Table B holds the same points as the rows below and some others, measured another way and shuffled. Each row below is followed by which row of B it is.
B:
0: [ 112  123 -315   64   87 -213  211   31   78   -8  -11   56  134 -342
    5  -29   28   87   66   52   28 -135   30  121 -111 -108 -330   79
 -165  -40]
1: [ 219  163 -216 -103  242  -83  181   29   -3   88  152  118   80  -86
   49  273  121 -208   54   28  -14    8 -297   16  -85 -250 -103  188
 -358  -84]
2: [-132 -322 -160  167   60   -6   59   40 -174 -132 -273  -80   56 -173
 -119  -61 -268  283  101  -19  186  -92  200 -111   83  -46 -148 -101
  147  -91]
3: [ 112  102   43 -200   38 -133  101 -108 -206  101  196   51 -132  109
  157  171  187 -430   97  -74  -99  -11 -116 -144    0  -76  121   49
  -63  -63]
4: [ 150   53  -16  135  -52 -135   33  -48 -234   56  -54  -20  -55 -114
 -140   50  -47 -116  -20   40   36   44 -112   95   93 -114  -93  -41
  -53  -66]
5: [-108 -322  196 -137   88   77   47   82    4  -38 -147   40  -48   72
   -3 -102 -270  115   81    6  207  -92  137  -37  190  102  217 -184
  226  144]
6: [  48  117 -119 -120   26   13  208  -96  100   47   15  189  108    7
  199   64  136  -51  -46    5  -68   50  -44 -125   22   -2   11   90
  -24 -101]
7: [ 172   10 -194   42  181  -22   74   25  -38   43  104  -17   69 -114
  -99  232  -60  -80   13  108   77   44 -304   49  -26 -243 -169  119
 -421  -61]
8: [ 279  263 -237  -27  136 -197  137  -31  -21  114  267   25   35 -168
    6  236  161 -296   36   89  -63   -1 -326  105 -135 -247 -233  191
 -496  -69]
9: [ -82 -286 -173   58  226  -36  149  181  -32 -117 -300   32  108 -240
 -101  -68 -273  336  159  -24  247 -181  199   11   39  -78 -131  -82
  151    6]
10: [ -46  -84 -284  137   69 -132  197   54  -45  -93 -272   60  137 -317
  -29 -109  -98  287   92  -33  105 -143  239   -7   -9  -52 -259  -27
  162 -102]
11: [ 160  169  -17  -92  -22  -63  130  -53  249   92  164  101   61  -77
   70  -26   29  -78  -86  168   -2   16 -162  167   20   29  -60   43
 -266   96]
12: [  90   77  -37 -106    1    5   87 -143  -55   80  159   53   -9  100
  126  166  111 -247  -31   27  -77   98 -189 -150   31  -60   50   88
 -188 -104]
13: [ -61 -117 -163  111  -42  -18  107  -58    5  -65 -132   -8   94 -154
   -3  -83 -117  203   -6   51   73  -25  121  -67   51   19 -167  -33
   21  -78]
14: [ -94 -155  -59   97  -93   26   88  -68  -13  -61 -204   21   69  -91
   -3 -131 -155  222  -37   36   89    4  164  -78  130   81  -62  -96
  164  -59]
15: [ -49 -104  -32 -161  178  -33  233  111   61  -28 -214  213   74  -77
  120  -71  -60  141  120  -83  113 -147  199  -43   60   29   90  -58
  297   32]
16: [ 217  255    0    0 -150 -169   30 -223 -226  147  248  -26 -120   31
   45  161  209 -454  -54   39 -162  122 -256  -26   17  -93  -37   68
 -247 -118]
17: [ -32  -24  -45  -17  -71  -10  106 -150 -156    9  -50   53  -11   48
  120   37   60  -85   -7  -53  -51   52   52 -223   82   13   37   -2
  119 -155]
18: [-123 -121  -31    0  -13  -20  182  -32 -212  -51 -372  170   25  -26
   99  -84  -17  140   56 -171   36  -38  300 -217  151   52   95 -109
  536 -160]
19: [-107 -168  171  -64  -91  -18   98  -18  -36  -27 -224   92  -49    4
   57 -217 -143  116   22  -32  101  -76  272  -36  198  180  159 -206
  413   69]
20: [   0 -122    6   93  -53   -6    0 -114 -353    6 -104  -44  -81   54
  -62  110  -62 -111   10  -51   23   93  -34 -182  143  -79   42  -56
   89 -171]
21: [ -91 -145   15  108 -136 -199   84  -17 -165  -68 -240  -32  -64 -205
  -43 -275 -149  147   99  -45  102 -174  366   29  102  125  -90 -208
  371   24]
22: [ 177  268  -34  -36 -133 -170  130 -154   -2  117  145   83  -17  -67
   98   10  178 -245  -68   60 -120   47 -113   61   12    1  -73   47
 -133  -42]
23: [ 224  151   33  -85   28  -85   91   22  291  112  217   54   39 -119
  -21  -26  -59  -84  -76  235   68   -8 -244  310   15   -5  -80   22
 -395  200]
24: [ -20   -7 -112  -97   37 -109  157  -85 -201   -1  -18   66  -28   -6
  161   73  120 -157  119 -123  -57  -63  101 -235   -7  -42    9   31
  126 -152]
25: [ 134  183 -124   50 -126  -93   88 -200  -78   79  136   13   12  -40
   65   96  144 -202  -83   65 -119  111 -160  -62    9  -58 -122   89
 -217 -146]
26: [ -54  -70 -108   30  -29  -54  146  -38   14  -43 -144   60   72 -132
   54 -114  -60  147   20    4   50  -63  172  -60   54   54  -89  -49
  136  -49]
27: [ 185  139 -136  -80  118 -189  111  -48 -201   89  197    8  -61  -56
   47  226  152 -359  114  -28  -66  -34 -198  -48  -84 -205  -85  118
 -257  -97]
28: [ -75 -263  -61  104   85   39   68   40 -216  -70 -294   10   29  -68
 -105   15 -213  187   56  -46  166  -14  102 -113  147  -70   -6  -99
  202 -100]
29: [  88 -123   54   38   64   18    2   26  -75   30  -15  -33  -25  -23
 -143   69 -190  -21  -11  102  144   39 -165   82  122  -89    6  -60
 -151   40]
30: [-102 -298   51 -103  186   41  117  132  -47  -65 -236   90   13  -16
    2  -48 -223  165  134  -61  204 -126  176  -75  129   14  132 -127
  267   56]
31: [ -88 -190  -35   23   74 -107  151   74 -221  -68 -337   83   -7 -136
  -14 -105 -127  155  146 -134  131 -147  296  -77  106   -1   12 -143
  432  -57]
32: [ -22 -179   83 -161  134  129   68  -18 -105   22  -32   81  -26  184
   72  159  -73 -103   36  -35   73   60  -96 -204  137  -49  229  -14
   45  -49]
33: [ -81 -162   44  126 -134   94   63  -65   -1  -42 -287   65   65  -42
  -48 -159 -206  270 -116   63  115   73  139  -29  223  117   21 -148
  247  -35]
34: [  59  -93   33 -132   88   52   36  -33   71   41  187  -21  -14   80
   39  111  -85 -132   11  110   69   25 -196  -37   48  -39   61   23
 -289   63]
35: [ -63 -135    7  -38  -27   -7   73  -72  -80  -20  -54    9  -19   16
   66  -29  -70   -1   39  -11   49  -23   92 -139   94   46   45  -64
  100  -40]
36: [-108  -92  -66 -128   51    8  196  -53  -86  -34 -170  162   41   34
  200   -6   49   28   80 -134   -3  -49  200 -270   67   46  106  -20
  315 -129]
37: [ 114  180 -302  -45   69 -113  204  -98   14   41  129   85  108 -127
  145  150  188 -132   26   11  -99   -2 -112 -102 -112 -131 -194  180
 -250 -158]
38: [ 216  294 -299 -112  134 -257  214  -68  -86   98  261   72   22 -150
  157  229  302 -363  120  -33 -147  -68 -181  -54 -194 -218 -205  219
 -331 -141]
39: [ 271  305 -122 -190  114 -194  177  -28  171  142  357   97   24 -106
  125  141  198 -331   28  113  -77  -46 -285  149 -133 -120 -119  166
 -460   60]
40: [ 203  123  158 -158   44  -85   66  -26  -66  146  148   95 -109   79
   23  118   55 -336   -6   45   -3   41 -236   96   87  -64  151   -7
 -119   69]
41: [-122 -172   51 -112   25   15  156    2  -11  -42 -206  129   18    9
  127 -121  -88  125   68  -68   83  -83  247 -135  131  120  133 -114
  349    4]
42: [ -32 -145  -74  -37   95  -47   92  -19 -228  -25  -60    0  -33   -8
   39   99  -30  -78  128  -85   46  -50   50 -189   38  -88   16  -14
   75 -109]
43: [ 120  -47   67  -16   69  -62   44   43  -56   50    2   12  -43  -55
  -97   35 -133  -72   18   75  118  -14 -125  129   95  -70   13  -61
  -97   75]
44: [-120 -311   -3   68   75  154   81   67    8  -87 -326   68  106  -44
  -82  -76 -303  349  -19   34  220    9  117  -59  197   28   41 -129
  211  -13]
45: [ -68 -204   58  -52   97   19  130   80  -73  -36 -267  122   15  -29
    3  -72 -166  152   73  -62  153  -74  170  -52  154   29  118 -132
  323   17]
46: [  79  -88   38   17   73   98   39    6  -34   41  -70   55   31   28
  -89  108 -149   16  -75   88  118  109 -192   26  155  -83   59  -26
 -101  -14]
47: [ 104   51 -215  -32   97   -6  115  -67   70   36  162   14   98  -61
   58  172   37  -84  -11   96   -9   45 -215  -66  -50 -133 -147  145
 -382  -88]
48: [ 242  147  -90  -81   87  -94   55  -38  149  111  380  -51   12  -80
  -12  166   22 -258  -18  211    4   19 -381  161  -76 -139 -153  132
 -635   87]
49: [ 254  325  -16 -181    7  -96  146 -132   69  178  300  141  -11   57
  164  183  251 -402  -71   76 -146  102 -323   32  -21  -80   31  150
 -333  -29]
50: [ -73 -263  -36   96   82   51   78   81  -57  -76 -294   35   71 -115
 -117  -72 -273  288   29   22  208  -39  123   -3  154  -13  -27 -124
  177   -8]
51: [ 207   58  -10   -9   27 -153  -17  -33  -12   87  316 -137  -85  -91
  -99  107  -61 -270   27  181   46  -19 -292  176  -31 -125 -141   35
 -509  104]
52: [ -97 -207   74   43  -82   19   64  -10   55  -56 -201   19   23  -75
  -31 -212 -237  238  -19   63  151  -48  201   24  175  144   18 -174
  210   73]
53: [-127 -244   64   27   -8  -37   98   32 -169  -75 -328   55  -27  -72
  -18 -166 -190  183   87  -85  148 -106  303  -75  169   84   75 -194
  442  -12]
54: [ -72 -330  218 -124  107   67   21  110   21  -30 -108    9  -66   56
  -50  -91 -306   99   84   47  237  -95   78   30  186   78  199 -185
  136  188]
55: [  52  163  -10  -95 -105    5  176 -175   -1   81  -21  197   40   78
  200   31  177 -130 -102  -19 -120  117  -25 -145   96   55   92   36
  111 -134]
56: [ 143   14   56   18   -2   40    2  -92 -164   91   55    8  -44   88
  -68  189  -29 -199  -83   71   18  163 -283  -27  131 -119   68   13
 -181  -78]
57: [ -13   99  -62  -43 -102 -156  194 -125 -161   20 -127  144  -16  -55
  174  -65  159  -91   42 -125  -93  -42  203 -153   50   55   13  -29
  317 -144]
58: [ -38  -68  -61   64  -70   80  124  -68   95  -25 -179  105  123  -60
   31  -96 -108  221 -103   71   64   64   72  -48  137   74  -39  -50
   95  -55]
59: [-147 -245   76  -78    4  226   87  -76  -18  -38 -200  119   53  180
  108   10 -128  137  -57  -25   77  100   73 -275  217   89  222  -77
  242  -90]
60: [  58   32   47 -180   -4  -43  119  -45  229   53  168   68   15   -7
  137  -67   -7  -82  -10  117   22  -53  -41   55   23   93   34   -7
 -158  132]
61: [  38   72 -243   17   65 -165  229   11   10  -18 -120  119  113 -244
   75  -48   47   97   74  -30   13 -116  132    0  -53  -52 -200   39
   68  -84]
62: [ -89 -155   -8  135 -119  -10   80  -49  -76  -63 -281   29   42 -118
  -49 -178 -176  242  -35   16  105  -11  218  -30  167   92  -47 -149
  277  -47]
63: [ -51 -124  -74   24   20   63  139   11  159  -45 -181   99  140 -110
   14 -116 -168  278  -45   81  124  -14   96    3  107   63  -53  -56
   75   12]
64: [   3 -186  -26   64   98   54   49   26 -167  -19 -174   17   20  -24
 -104   86 -176   79   18    5  140   36  -47  -63  136 -101   18  -54
   43  -70]
65: [  50  -99  294 -149  -59   -8  -42  -82 -157   86  119  -33 -197  197
   15   38  -79 -299   15   30   46   37 -104  -33  174   53  255 -129
    6   95]
66: [ 212  178   88 -205   74 -152   95  -60 -177  154  224   83 -142   93
   98  206  183 -486   68  -39  -82   15 -235  -11   11 -122  134   57
 -138  -14]
67: [ -42    7  -99 -116   62  -51  251  -11   15  -13 -181  215   86  -68
  189  -55   69   75   60 -100   -2  -77  199 -134   43   41   36  -10
  292  -82]
68: [ -42 -180   43   97  -24 -172   67   77 -137  -58 -242  -27  -58 -219
 -128 -221 -236  165  113   -9  182 -177  265  126  114   53  -72 -210
  281   86]
69: [  17   11  -98  137 -147 -118   87  -92   -4  -15  -82  -18   39 -193
  -31 -147  -73  107  -43   83   34  -22  102   57   61   54 -184  -64
   13  -32]
70: [ 212  149   64   28  -71 -105   13 -122 -233  132  115    3 -109   31
  -60  153   66 -334  -61   48  -48  123 -262   45   96 -117   24   10
 -168  -70]
71: [ 203  121  137  -55  -36 -148   17  -79 -219  136  145    2 -164   44
  -36  115   58 -380    5   28  -26   51 -214   78   85  -88   82  -27
 -121   11]

[ -28  -87 -105 -211 -322  -23  -19  -82 -324  -88  202  120  190   97
 -149  114  -79   -9  230  166  130   32  108   63   97  106 -127 -343]	24
[-181   29   58  -42 -172   14 -209  158 -171  -15  114   83  230  130
 -215  -17   99   39   76 -108 -143  195  -36    0  200  175  128  -78]	61
[  61 -213  -17  -17 -148 -121 -111 -414  -12   16 -179  -17  -56   -6
  165  -52  -42  134  366  -39   27 -321   60  -72   74  -97 -191 -134]	40
[ -15 -239   80   27 -210 -134 -122   66 -107  -76  -18   57  363  175
    7   -1   65  134  183  268 -138  169   15  -96  211  114  136  -95]	31
[-306  295  -89  -53  -76  184  -78  162 -170  142   56  -62  -81   24
 -298  -68   47   16  -61 -289 -128  166   13  -12 -172   94  -55   28]	2
[-128  142 -120  -59  -56   -8  -31  -27  -80   87   92   42  -71   44
 -119   -9  -44  104   19 -154  -54   16   23  -49  -78  -21 -107   -1]	26
[-139  256  -89  152   67   67  -53  196  -64   99  174    7  -96   87
 -167  -99  -51   78 -161 -177  -70  149   -3  -51 -246   32   17  150]	13
[  12  -32 -280 -364 -398  160   47 -276 -432  -24  131   59  -19    5
 -211  157 -129 -290  183  -86  453    2  209   65   44  205 -219 -432]	36
[ -37  136  -10  252   94   -8 -162  -65   18   59   84  -15 -211   33
    4 -185 -102  152   75 -201  -46 -209  -11    2 -236 -108 -106  103]	52
[  56   49 -237    6   28  -71  139   17   24  147   30   60  -61  113
   32   40  -88   26 -245  -54   71  277   61 -289  -92   46   65  193]	64
[ 154   -9 -174  159  -75  -40   96   82 -211  -75  338   92   37  160
  -18    7 -259   24  -34  333  230   82  133   13 -299   13  -87  -96]	17
[  75  185 -261  179  114   39  132   41   -4  144  126    2 -249   83
    7  -59 -180  -16 -288 -124  173  169   82 -194 -357    3  -10  229]	58
[ -71  -62  187   43 -116  -49 -491 -128  -47  -55  112  172  119   82
 -108  -93  128   27  287 -418  -75 -162 -119   77  465  129  143  -94]	39
[-113  266 -176  120   35  112   35   44 -118  108  147  -64 -257   22
 -132 -101 -154   58  -77 -141   45  -22   74    5 -436  -53 -186   52]	14
[ 105 -286   73  222 -125  -43 -171 -427  -30  -46 -260 -150  -88  -18
  255 -208  -87  134  495   92   60 -473  101    6 -137 -134 -225 -163]	65
[ 223 -260  -44   71 -136 -141  -98 -154  -55  -57   65  152  160  161
  123   20  -58  -36   92   71  195   75   49 -145  244  127  149  -47]	41
[ 194 -148  -47  152  -62 -113 -113 -144  -62  -63  160  124   27  123
   99  -44 -128   24  109   36  189  -80   56  -45   56   31   24  -52]	49
[-115 -174   81 -191 -267 -147 -192   81 -129  -48   50  177  440  178
 -129  100  158   97  151   49 -193  270  -50 -100  499  191  214 -131]	38
[ -85  106 -144  137   -4   21  138   83  -86   95   -9 -126  -95   60
  -16  -91 -138  183  -28  193  -75   54  102  -91 -471 -108 -180   64]	25
[ -29  322 -260  231   96  170  124   11 -137  120  181 -124 -427   -5
  -75 -162 -280   25 -116  -85  181 -119  142   25 -713 -120 -297   78]	33
[  51  -14 -124  115  184 -250   55  -73  293  207 -130   69 -116   94
  207  -42  -20  274 -179 -145 -185  110  -50 -399    4 -135   92  389]	29
[ 326  -34 -461  -35  -79   72  292 -257 -115  121   39   17 -264   61
  111   98 -259 -332 -292  -76  629  229  243 -301 -219  160  -30   56]	59
[ 106 -384   39  -56 -318 -140 -120 -256 -171 -123  -84   42  277  108
  113   17  -24   67  412  284   69 -106   98  -32  231   56  -51 -304]	3
[  77  -83  -87  288  179 -260  180  154  234  139 -114  -28   60  174
  258  -88  -79  372 -213  335 -260  266   15 -394 -270 -153  103  396]	62
[ 112  129 -184  224   62  114  -23  -16  -59   81  140   -1 -239   72
  -23 -112 -149 -142 -190 -244  283   89   80 -101 -252  100   36  148]	46
[ 201 -529  119   90 -225 -275 -143 -227   11 -121 -185   74  373  167
  287  -16   25  162  357  366  -36  -31   47 -179  354   40  131 -120]	66
[ -10  167 -356 -134   17   78  176 -161   28  275 -120  -31 -312   -4
  -27   41  -66 -122 -289 -413  205  220   98 -339 -135   71  -28  214]	44
[ 112  166 -246  -28 -163  171  -73  -72 -365  -65  484  164 -150   73
 -245   53 -228 -306  -40 -217  516    0  132  156 -107  203  -90 -236]	6
[-410  323  -43 -181 -159  171 -158  196 -259   78  159   14   27   32
 -430  -16   89   31   35 -314 -198  137  -27   99  -32  126  -83 -106]	10
[  43 -182  -35  -31 -197  -79  -53   21 -127  -26   19   81  264  158
  -11   41   19   -7   44  127   28  246   51 -148  210  174  149  -59]	42
[  36 -227  -46   10 -245 -136   71  -18 -216  -99   65   18  265  139
   51   36 -130  189  256  548  -27   13  130   -8 -115  -30 -145 -241]	57
